Here is a tiny trained network, its code and every weight. The questions are about switching its units off for an input and a target symbol, where a switched-off unit gives its printed mean instead of its output.

import numpy as np


def w(rows, s, z=0):
    codes = np.array(rows[::2]) - 128.0
    scale = np.full(codes.shape[1], s)
    scale[-1] = z or s
    return codes * scale


def norm(h):
    return h / np.sqrt((h * h).mean(-1, keepdims=True) + 1e-5)


def f(y):
    return np.maximum(y, 0)


def softmax(a):
    e = np.exp(a - a.max(-1, keepdims=True))
    return e / e.sum(-1, keepdims=True)


def log_softmax(a):
    a = a - a.max(-1, keepdims=True)
    return a - np.log(np.exp(a).sum(-1, keepdims=True))


def net(x, mask):
    ids = ['αβεζθξπστφψω'.index(c) for c in x.split()]
    T = len(ids)
    res = E[ids] + P[:T]
    q, k, v = (norm(res) @ M[0].T for M in (Q, K, V))
    z = softmax(np.where(np.tri(T) > 0, q @ k.T / 2**0.5, -1e9)) @ v
    res = res + np.where(mask[0], z, O[0][:, -1]) @ O[0][:, :-1]
    y = f(norm(res) @ A[0][:, :-1].T + A[0][:, -1])
    res = res + np.where(mask[1:25], y, B[0][:, -1]) @ B[0][:, :-1]
    return log_softmax(norm(res)[-1] @ U[:, :-1].T + U[:, -1])


Q, K, V, O, A, B = {}, {}, {}, {}, {}, {}
E = w([
[139,146,150,105,120,86,154,151],'α',
[116,162,158,181,59,137,153,152],'β',
[110,162,86,114,174,72,80,140],'ε',
[155,128,90,172,91,153,162,156],'ζ',
[165,137,126,206,95,98,167,109],'θ',
[163,132,84,117,132,118,143,158],'ξ',
[151,162,93,129,119,115,149,146],'π',
[92,157,70,166,95,170,104,164],'σ',
[195,161,165,114,155,28,148,131],'τ',
[67,220,106,209,116,92,100,141],'φ',
[77,104,197,32,210,82,49,250],'ψ',
[219,71,169,191,114,134,221,150],'ω',
],0.019)
P = w([
[120,34,141,162,135,138,113,28],'0',
[182,44,58,76,1,39,78,214],'1',
[175,97,90,66,17,61,120,228],'2',
[172,136,116,89,43,102,136,208],'3',
[181,249,119,123,120,118,205,163],'4',
[170,217,110,135,154,143,204,178],'5',
[166,208,117,129,145,135,193,194],'6',
[167,201,114,135,155,127,193,201],'7',
[164,196,138,151,152,127,192,199],'8',
],0.0084)
Q[0] = w([
[139,171,125,123,127,134,142,140],'H1',
[86,135,103,41,97,159,158,2],'H1',
],0.0073)
K[0] = w([
[140,74,140,116,182,118,162,98],'H1',
[127,165,90,103,66,50,137,254],'H1',
],0.0073)
V[0] = w([
[128,121,254,45,134,57,105,156],'H1',
[66,167,189,222,144,109,53,192],'H1',
],0.0087)
O[0] = w([
[89,54,126,245,155,75,111,186,4],'H1',
[87,74,63,86,70,53,240,155,144],'H1',
],0.012,0.0048)
A[0] = w([
[10,200,146,34,174,195,150,86,104],'N1',
[179,48,157,124,136,64,94,54,147],'N2',
[99,184,130,128,172,125,164,101,152],'N3',
[166,234,128,142,89,149,137,246,139],'N4',
[103,149,86,157,92,221,114,142,92],'N5',
[170,79,209,99,107,73,133,102,102],'N6',
[35,60,114,206,211,104,188,156,31],'N7',
[140,108,153,37,249,82,113,169,197],'N8',
[165,139,85,165,179,127,204,192,210],'N9',
[68,184,92,169,180,132,167,165,180],'N10',
[128,57,148,58,101,179,98,13,61],'N11',
[33,45,231,92,121,173,140,94,194],'N12',
[207,30,152,183,88,102,170,20,59],'N13',
[196,251,196,55,168,173,97,85,133],'N14',
[144,62,113,46,184,213,147,154,69],'N15',
[106,132,73,72,132,89,49,137,87],'N16',
[36,195,170,122,74,98,40,164,29],'N17',
[157,154,172,231,212,184,65,189,85],'N18',
[179,162,163,86,211,76,177,201,171],'N19',
[162,158,240,158,155,203,2,68,32],'N20',
[97,60,110,90,40,20,162,127,106],'N21',
[200,196,126,142,132,105,72,156,133],'N22',
[131,154,179,64,102,183,30,105,1],'N23',
[228,48,131,85,54,148,61,210,96],'N24',
],0.0097,0.0048)
B[0] = w([
[174,120,131,98,63,110,96,187,185],'N1',
[40,123,147,194,238,134,135,133,138],'N2',
[172,145,137,167,65,136,146,162,168],'N3',
[104,99,107,190,114,203,122,90,244],'N4',
[83,90,130,121,118,124,119,127,149],'N5',
[50,146,87,119,126,164,152,75,139],'N6',
[157,130,202,85,42,78,128,91,161],'N7',
[111,153,108,206,109,186,125,140,175],'N8',
[121,90,151,168,13,112,71,167,204],'N9',
[155,79,136,117,115,127,135,133,189],'N10',
[132,145,170,114,184,166,54,79,140],'N11',
[106,87,89,98,124,26,87,84,133],'N12',
[42,138,101,75,155,189,145,93,140],'N13',
[124,61,160,81,54,114,124,131,250],'N14',
[120,65,67,108,178,72,121,181,139],'N15',
[129,150,195,119,131,201,154,97,152],'N16',
[105,106,66,68,214,127,189,74,155],'N17',
[138,255,148,21,114,175,165,199,175],'N18',
[108,117,105,176,47,176,150,131,199],'N19',
[184,98,28,242,143,28,172,160,174],'N20',
[155,194,139,164,135,125,76,127,196],'N21',
[109,113,118,178,130,211,194,166,191],'N22',
[144,110,95,183,162,69,116,162,165],'N23',
[122,139,144,99,252,127,147,70,155],'N24',
],0.0097,0.013)
U = w([
[245,137,103,162,187,128,126,161,77],'α',
[111,32,193,148,131,9,135,125,95],'β',
[73,172,103,170,139,155,84,58,169],'ε',
[190,148,164,62,113,131,76,107,133],'ζ',
[118,110,139,80,121,200,49,78,140],'θ',
[106,155,113,49,90,74,188,131,134],'ξ',
[103,112,123,132,186,210,235,116,141],'π',
[72,107,101,253,180,173,120,96,62],'σ',
[105,188,64,121,87,72,179,148,111],'τ',
[114,226,220,143,158,136,72,161,96],'φ',
[229,105,113,139,165,114,98,139,102],'ψ',
[78,96,153,124,162,84,133,206,253],'ω',
],0.011,0.0049)

Each question gives the input, a string of symbols that net reads in full, and the target symbol t.
The units are the heads (2 rows each of Q, K, V and O) and the neurons (one row each of A and B). Each row of codes is followed by its name. A weight is (code - 128) times the scale printed after its matrix; where a second scale follows, it is the last column's (O, A, B and U).
mask holds one flag per unit, heads first, then neurons. A switched-off unit (its flag False) gives its mean, the last column of its rows in O or B, instead of its output. The means were averaged over made-up inputs and are rounded, as every weight is.
A unit's drop is (log p(t) with every unit on - log p(t) with that unit switched off) / (log p(t) with every unit on - log p(t) with every unit switched off).
The circuit of an input: a set's keep is (log p(t) with only the set's units on - log p(t) with every unit switched off) / (log p(t) with every unit on - log p(t) with every unit switched off). Starting from the 12 units with the biggest drops (on a tie, the unit counted first), units are removed one at a time, each time the one whose removal leaves the highest keep (on an exact tie, the one counted first), for as long as the keep stays at least 0.8.
units of the circuit, in order: the units of the circuit, biggest drop first
most important unit: the unit with the biggest drop
k most important neurons: the k neurons with the biggest drops, biggest first
drop of u: that unit's drop, to one decimal
input ψ φ α φ φ, target β: units of the circuit, in order : H1, N7
input τ ε ε, target ω: units of the circuit, in order : H1
input α α π, target φ: units of the circuit, in order : H1, N18, N20
input π θ β, target ψ: 2 most important neurons : N20, N23
input α ω ε α φ ψ, target φ: units of the circuit, in order : H1, N18, N14
input ω τ α, target π: units of the circuit, in order : H1, N24, N22
input θ φ σ, target θ: units of the circuit, in order : N20, N19, N24
input τ ε σ, target ω: units of the circuit, in order : H1, N18, N19
input ξ τ ε ε, target α: units of the circuit, in order : H1, N20
input α α ξ β, target φ: 2 most important neurons : N18, N14
input α ψ ε, target ω: units of the circuit, in order : H1, N18
input θ ξ β ω, target π: units of the circuit, in order : N24, N13
input β ε τ σ, target ε: 2 most important neurons : N14, N21
input ζ α α, target ζ: units of the circuit, in order : H1
input ψ θ α, target β: 2 most important neurons : N7, N18
input φ π σ, target ξ: 2 most important neurons : N20, N8
input θ ε ζ, target π: 2 most important neurons : N24, N1
input ε ζ φ, target σ: 3 most important neurons : N18, N14, N4
input α ε ε φ, target φ: 3 most important neurons : N18, N14, N20
input ξ θ ε β π σ ξ, target α: 2 most important neurons : N20, N23
input ω α φ, target π: most important unit : N17
input α ε α, target ω: drop of N11 : 0.1
input ε θ τ ζ, target σ: 2 most important neurons : N14, N24
input ω φ ω ζ τ θ φ, target π: drop of N17 : 0.4
